Each row is followed by its class.
[ 21  12 -16   0  21 -12  23  10 -22  14  -1 -16  40   8   0  26 -16   2
  -2  26 -17 -14  22   3  -5 -15  -3  25 -18 -22  14  17  21 -11  17   3
  16  -2  -6 -29  -3   2   6  -3   0   2  -8  28   5 -10  27  -7 -17  -3
   7   6  13 -11 -11   2  14   5  15  10   5   0  -4   4   0 -20 -18  10
  12  19 -17 -12  -5  -5  14 -12   8 -16  -7  -4 -19  39 -19  13 -16 -33
  17  17 -29  -2  -3 -19  13 -17  27   1  24 -37  -4 -15  10 -22 -12  23
 -10   7 -16  11  11  28  16  -1 -29  22   3 -11  14 -45  11  -8  13   0
  28  -7  10 -27  18  15  21  -9   7 -14  23  -9 -21  10  10  10 -14  10
  24  13  -4  -8 -19  -2 -15 -22   1 -22   0   3   2 -25 -37   4  12  11
 -61   9   9  12  16  -3  -7] : <22>
[ -2   9   7   9  -7  -7  -3   5  30   1  16  -2 -13  -7 -19  -9 -22  -2
  22 -13  -4 -14  11  -7   5 -13 -15 -26  12   3   6   5   4 -21   5   5
  -8   1 -15 -18 -20   3 -29 -14   8  -1   2 -25  -6  23  42   2   9  -2
  12 -20 -26 -12  -8  -9 -17   6  -4 -22  -3   0  -6   3 -15 -14  -8  18
  10   1 -12   3  37   0 -10  54   4  -3   1   0 -12   6 -16 -17  25   4
  11  -7   5  46  -6   3 -35  -1  20  13  -3   8   6   5   6   7  -4 -28
   1  42  -8  -3 -12  -6 -22   4  14   2   6   5 -13  72  -9  -1   3 -15
   3  -3 -14   5  15 -22 -18 -10   5   1   0  17 -39  -5  15  -4  16 -22
  18  15   4 -10   9   7  53  -7  -9 -11  -7   8  -6   5  17  -7  10 -11
 -29   8  -6  -9  -3 -18   9] : <30>
[  4  -7  -4  -7 -24   5 -25   3  36 -16  -3   2   1 -22  -9  -2  -8  24
  -9  21  34 -18  15  -8   8   3  -5 -18   5  -4  -7   1  29 -23   0  -2
   3  -5   7  34 -29  11  -3 -23   3   7 -32 -29   2 -14  10  13  -6  -7
  -7  -4   4   7  -9 -10 -10 -17  -7  15  11  -3  -7  -1  -7   1 -19  -9
  12  10  10 -17  -5   3 -40   1 -16  -7 -16 -15   6  14 -43 -13  18  -4
 -19  -6  16  -7   8  -5 -22  -9 -17   6  20   2 -17 -13  -3   9  40 -17
   3  23  -1   1  18  -7  -4 -11  11  21  26  26  -4  31  15  21   8  -4
  19   3   1   5  -7  16   0  17   1   9  16  -9  46 -17 -25   7  43   6
   1   1   8   9  11  -3  -6  23  -7   7  -4   3 -12   1   5   2  22 -23
  -9  30   3   6   7 -26   3] : <25>
[  2  19 -21   3  -8  -5   4 -23   2  12   2  -5 -18 -15 -15  -8  -6  11
  -4   7  19  -4  13   0  -8  15 -36  10   4 -13  16   4  34  17  -4  -4
   3  21 -13  10 -11 -14 -13 -24  -6  -2   2 -37   2   6  34 -14 -24  -7
   8  -8 -10  -8 -21   3 -16  17 -14 -19   2 -15   9  10  14 -13 -36 -23
  15  16 -13 -16  -9  15 -27  13   5  -9   3 -12  -8 -26 -56  -6  17  -5
  15  18  13  22  -9  -2 -22  -9 -30   6   9 -16  27 -11 -13   2  -2   1
 -13  28   1  33  34   4  12  -7  -4  21  19  11 -12  60   1  10  20  -8
  15 -51  -6  -5   0  -4  11 -15  -1  -9  12  37   9  16  -1  12  15 -18
  29  35  -8 -30  10  -3  19 -12 -26  12   0  -2   1 -16  -1  19  23 -39
 -50  13  -2  12   4 -35  -6] : <22>
[  0 -13 -13 -12 -14  14  26  -3  12   8  17  -3  -6 -26 -20 -19  10   4
  25  17  -6 -20  22 -24  39  -5 -31  18  54  -7  19 -22  27  -9 -23   1
   1 -15 -10   1 -38   6  39  -5  12 -33   0 -13  26  15 -12  11 -10  15
  -8   7 -11  21  -8  17   2 -15 -28 -20  22  15  -5 -18   8   8 -12 -30
   9 -11 -39  42  -5  23 -43  25  -2   0 -15  23 -18  20 -31   4  33   8
  11  15  30 -27  10   1   4 -29 -35  -1  22  50  28 -14  11 -13  10 -33
  16  -6 -18  10 -22  38 -24   2  24   4 -39  33  -4  27  -5  10   7 -14
  29  -4   0 -14  -1 -40  -7  -9  -8  24  -1  13  64 -18  18  18  10   2
  -8  12   3   4   1  -4  16  17  -1  -5  13 -15  -3 -11   8 -12   5  -3
  38  -5  17 -17 -18  17  31] : <22>
[  9   1  -7  -6  -5 -18 -21   0  13 -19   7   7 -12  -5   6   4  -2  20
 -12  23  23  -1   9  -9  -8  19   9 -15 -15   0  -3   7   6 -16   0  -5
   8  10   6  29 -23  -1 -16 -19 -11  23 -16   1   4  -8  26  27 -19  -2
  13 -10   3   1  -4 -10  -9  -9  -7   2  -7  -8 -13  15  -9  -6 -11  10
  24   4  13   0  -7   3   0 -12   5   0  -5 -17  14  -3 -17  -1  16   4
 -15 -11  12  12  -5 -10 -21 -26  14 -13  28  -9 -13   3 -12  -2   1  -3
 -24  46  -3  16  16 -26  -2  -2   3   9  19  17   1  12  10  -8   4   0
  21   6   2  13  -8  24   5  22  24  -4  -4  -8  15  -1 -12  27  22  14
  12  20   3   4   0  -8 -12  -2  -9   5  -2 -11  -4  13 -12  -6  31  -2
 -30   3  -7   3   3 -20   0] : <25>
[ -6  -5  -6   5  -1  -1 -20   4   3  -8   2   1  -6 -40 -16  20  -7  17
  -4   0  12   2 -86  -3   5  10   3  -9 -12   1  -8  13   9  -4   2 -15
  -3  -3  10   2 -27  -7  -9 -19 -13   3  -8 -30  -2  -3  18  -2  -8 -27
  -8 -23  -3 -12 -16  -4  -5  -2   4   1   1  -4   2   2  -4 -13  -7   7
   7  -7  -5 -18  15   1 -26  12 -18   4  -6  -2  -2   0  -7 -17  -2   7
  -1  -7   0  10   6   0 -12 -15  -9   0   7   0   6   6  -1  -1   4   3
 -17  10 -12  17   7  -4   3 -10   6  13  14   3  -5  28  -2   4   2   0
  10 -18   4   1   1   6   2 -11  -3   1   9  -1   7  -4  13  10   8   8
   5  -5   4   1   6  -7  -8  15  -6  -7  -1   7 -15  -5  11  16  14  -9
 -11  27   4  22   6 -21   7] : <25>
[ 14  -6 -22  -1 -11   9  -2   6 -21  16   5  -4  -4  -9   0   1  17  23
  22  10   4  16  13 -14  18  -2   6  -6   3 -15   2  -8  11 -13  -5 -18
   2  11   6   6 -39   6  10 -17 -13  -8 -13 -17  -1  -6  13   0 -11  -4
  -7 -38  -9  30 -18   4   0   2   1  18   5  -6  17  -3  -3  -9  18  -8
  19  30 -14 -21   5   9 -37  -1 -15  -3 -25  -1  -8   3  -3 -27  18  -8
 -16   5  -6  -7  10  17  -8  23   5  -7   8  17  16  -8  32 -16  -7  -4
  -6  -4  -1  16  -8  32  -9   4  13   8   1  10   8 -20  -8   3   2  -5
  23  -2  32  14   3 -25  16   6 -11  14   2  -2 -11 -15 -10  -9 -10   2
  11   4   4 -14  -7  -4  -8   7  19 -32  11 -12  10  40 -15 -29  -7 -18
  27  -7  16  -5  14   8  11] : <22>
[ -1  -6  -7   8  -4 -26 -14  -7   9 -10 -18   8  -4 -20  -9   2   1  23
 -10  -9  19 -14   9  -4   2   9 -30   4  17 -21  -4   3  12  -8   1   1
  18 -16   6  23 -18  -5  20 -17  -3  -1 -11  -7  18  -3  -2   5  14 -11
  -2 -18  -6  13  -7 -17  -3 -15  -9  11   7   4  -4  -6  -4  -2   2  -3
   9   0   4 -11 -29  -7  -6  11 -20 -13  -6 -18  -7 -11   5   5   2   9
   5   2   6 -12   7   8  -6  -7 -12  -5  10  23  -2 -11  13 -24   7   9
  -1   1  -6  24  19  -6  -9 -13   5   8  24  -6 -16  29   9   3   3   0
   5  -9   3 -10  -6  18  -4   8  -8  17  16 -10  21 -15 -15  -2   8   0
  -9  -2   9  11  20   2  13   7   5  -6   3 -10  -7 -13  -9  14  16  -7
   3   6  -5  18   6  -8  -9] : <25>
[ 13  50 -18  19  11  -5 -59 -41  -2 -13 -35  12 -21   3 -19   5  28  10
 -23  -2  25  25 -15   4  -6  20  -5  13  13 -21  -7  -4 -23  18   8  -2
  33  24   7  44  -1 -13  -1  22 -19   4 -21 -15  16  -8  33  -7 -38  -1
  15   0   1  21  -4 -28 -35  -3 -20 -14  -2 -18  19  16  -8   7 -25 -25
  10  41  29   8 -37 -12  20  -6 -23   2 -12 -22  -2 -15 -17  12  -4 -23
 -28   0  10  -3  -4  -2  -6  10  -8 -28  13 -22  -6   2 -31   2 -22   7
 -25   6  35  31  39 -32  12 -37 -10   7  14   9 -22  28  -5  16  37  -3
  17  -1  -1  11  -4  36  15 -14   4   0   8   0  26  11 -21  13 -10 -21
  10  43 -23 -23 -40  -3  23 -12 -16  15  11  20 -23  19  -3 -13  13 -22
 -45  24 -18  26  -3 -20 -20] : <31>
[ 17  -2 -11   5 -28  27  41   1  -6  11  -5   8  -5  -4 -11 -17 -25   3
  12  26  36 -29  26 -12  11 -15 -27 -13  24   9  -1   0  59  12  27   4
  -3   9 -31   4  -2  15 -19 -16  11 -33  16  -5   4  34  33 -11 -13   1
 -14  -5  14 -23   7  33  22  25 -15 -24  18   4   2 -22  19  -3 -17   4
  -5  19 -32  -2  16  25 -29  10  20  -6   4   9   0  22 -30  -3  37  -7
  18  30  -9  17 -16   6 -14 -25 -12  20  20 -21  30 -53   7 -10  -6 -15
  11  27 -19  24  22  29  13  23  -2  12  -2  13  10   4   0  -3  -1   3
  13 -12  -4 -20 -15  -1   9   0  11  12  27  17  45  12   2  11  30   7
   0  12 -17   1  10  19 -29 -23  -6  32 -10 -16  -4  11  14  -6  20   4
 -30  12   6  -9  -1  13  11] : <22>
[ 41  29 -12   7   1  19   4 -13 -11  12  -2  -6  -8  11   4 -34  33  -3
   4  13  -7   6   8  10  -5   8 -15  19  11 -23   2 -11  11  32   1  22
  17  11  -5  -3   6   1   3  47 -10 -15   2  20  43   7  23 -11 -23   3
  -2  17  24 -22   9   3 -11  19 -14 -13  12   9   6   5  10  26  -5  -7
  -1  23  -8  47 -15   3   8  -2  14  14  -4  11 -14 -12 -12  27  14 -13
 -31  33 -29 -23 -13  -5  13 -11  -3   4  21  -4  -2 -31  11   1  -3  -7
   9  -7  -4 -10  15  31 -12 -11 -11   5 -24  -2   3 -23 -12   8  23  -5
  20  -6  12 -18  -1 -12   4  -9   0  11   3  13  19  20  10  15 -15   7
  -5  19 -20 -14 -13  -5  17 -20  -7  -1  12  18   4   2   0 -13  -6   9
 -17   9   0  18   3  18  10] : <22>
[-10  17 -16   9 -14 -19 -27  15  15   2 -15   4   2 -43 -25 -29  37  18
  -4 -11   2  -2   4 -29  29   9 -28  21  23  -8   3 -13 -10   8 -11  -3
 -13 -17   3  20 -25 -52  57   2 -36 -26 -17 -37  33  -2 -22   3  27  10
   8 -30 -27  37 -13 -26 -21 -32  -8  -9  27  -1  11 -10  -6  13  -4 -19
  -7 -26 -12  12 -40  16  -5  21 -25   4 -11 -20  -4   2   1 -23 -21  21
   7  -7  13 -63  27   8 -12  -9 -40 -10 -18  62  24 -11  16  -1  12  16
  -1 -25  -6   9 -16  -9  -1 -29  17 -20   8  17 -10  20  -5  17  29 -13
   7  12  -1  -3  -9 -45 -20   0 -17   5 -23 -12   9 -38  12  25 -40 -11
  -7   8  13  -9   5  -9  13   9  -1 -18   3  17  -4  14 -23 -31 -35  31
  70   2  13   8  -4   1  25] : <31>
[-10  -6  -3  -5  -3  -2   6 -11  -6   5  -8  -6   4 -16 -17 -15   5  17
  -5   5 -30 -12  24 -11   5  -1 -14  26  13 -10  16   9  27  -5   7 -13
  -7 -22   4  -6 -22  26   7 -17 -11 -12  -3  -1  12  -3 -10   6  13  -8
   4  -8   2   8  -9  18 -10 -35   6  10  16   6  -2 -13   1  -2 -18 -12
   6  -1 -17 -13  11  -2 -12  13  -7  -7 -12  -7  -4   3 -12  -7  -5 -12
  17  19  -6   9  15   7   4 -20 -10   1  -4  22  16  -4   7 -15   0  14
  -8   1 -10  52  -2   1  10  -3  -6   3  13   7   2 -33  12  -7  12  -1
  11   1   2  -9   5   4 -15  11  -8   0   0  -8  30 -31   5   4 -11   7
 -16  -4  16   9  15 -14 -12   5   4  -2  -4   3  14 -50 -17  32  11  12
  21  -2  15  10   9  24   7] : <22>
[ 11 -18  21 -20 -15 -37  -1  20  20 -23  -7  -6 -11  -7   0  -8  -3   6
  10   4  12 -11  16 -13   3   2 -19 -22   6   4   6 -15  27 -14   2  -6
  -3  -3  11  25 -25  18  -2 -15  -2   0 -29 -32   0  -6  13  17 -11   0
   4  -1   0  14  -4 -15  -7  -7   1  -2 -15   4  -7   4  -9   2  -3   1
  11   8  11 -27  -5   7 -14  15 -15 -13  -6 -10  -7  12  -7   2  21   5
 -12  -6  15  18   1  -2  -6 -10  -1  10 -18   6  -7 -13  -8  -5   5 -38
 -12  -2 -23  28  16  -5 -11   2  12  16  14  21  -9  21   9  12  -3  -5
  12   1   7  -6   3  12 -13   7   1   7  17 -12  44  -3 -19   9  36   1
  -5  13   8   6  15  -6 -15  30   6  -4   1   0 -21  -3  28  -4  20  -2
  -9  12   3   8  -4 -27  12] : <25>
[ -1  -8 -69  13  15  26  25  -1 -71  46  16   2  14  16  -4  -2  -9  32
  -3  11 -10  44   4  15  -4  -8  27  27   6 -43   7   0 -11  -7  -1 -11
  21  18 -10  16  14  -2  -4   6 -20 -11   8  18  -9   2  36 -28 -21 -13
  -3   1  -1  32 -24  27  31  29  -6  33 -20  10  24  -4   8 -16  17 -41
  16  28  -4 -24  17  14 -30 -45 -32   2 -21  11 -13 -24 -28 -22  15 -18
 -33  39 -23 -20 -14  -2  21  27  -3 -15  11 -25  27  -2  15 -17   7  19
  17  39  38  28  -7  65  -2  35 -12   0 -20  -7  24 -65   4   9   2  13
  23 -18  41 -17  -9  14  46 -16 -29  12  22   3 -20  23 -23  -1 -33  -5
  26  22  -1 -37 -24   4  16   4  36 -26  20   1  17  -4 -14  -4 -15 -19
  14   8  20 -19  31   7 -13] : <22>
[  2  -2   9  10  -6 -19 -12   6  -5 -22 -16   4   5 -11  -5  -2   5  20
 -12 -10  -4 -13   8 -15  -1  -7   4   8  -6   8   7   9   4 -14  -6 -10
 -14   6   1   3 -10   9 -19  -9  -2   5  -8   2  -2  -2  -7  15   7  -8
   3  -8   0 -14  -8   2  -1 -12  11  21   4  -3 -15 -21  -9   0  -7  22
   6  -9   6 -24   7  -5   0  -1  -9   3  -7 -21  -4   9   2  -6 -10   5
   6  -2   5 -25  -1  -3   0  -7   4  -5  15   0 -10   5   5 -11  -1   8
 -15   0 -12   9  11  -7  -9  -7   3 -19  58  -1  -9  10   8   4  -9   5
  12   3   5   2  27  31  -8   6  -3   3   8 -13  22 -12  -6   2   1   9
  -7  -9  11  10  15   2  -6   9  -9  -9   6 -26 -16 -51 -13   9  13   3
   6   2  21  19  -2  -7  -8] : <25>
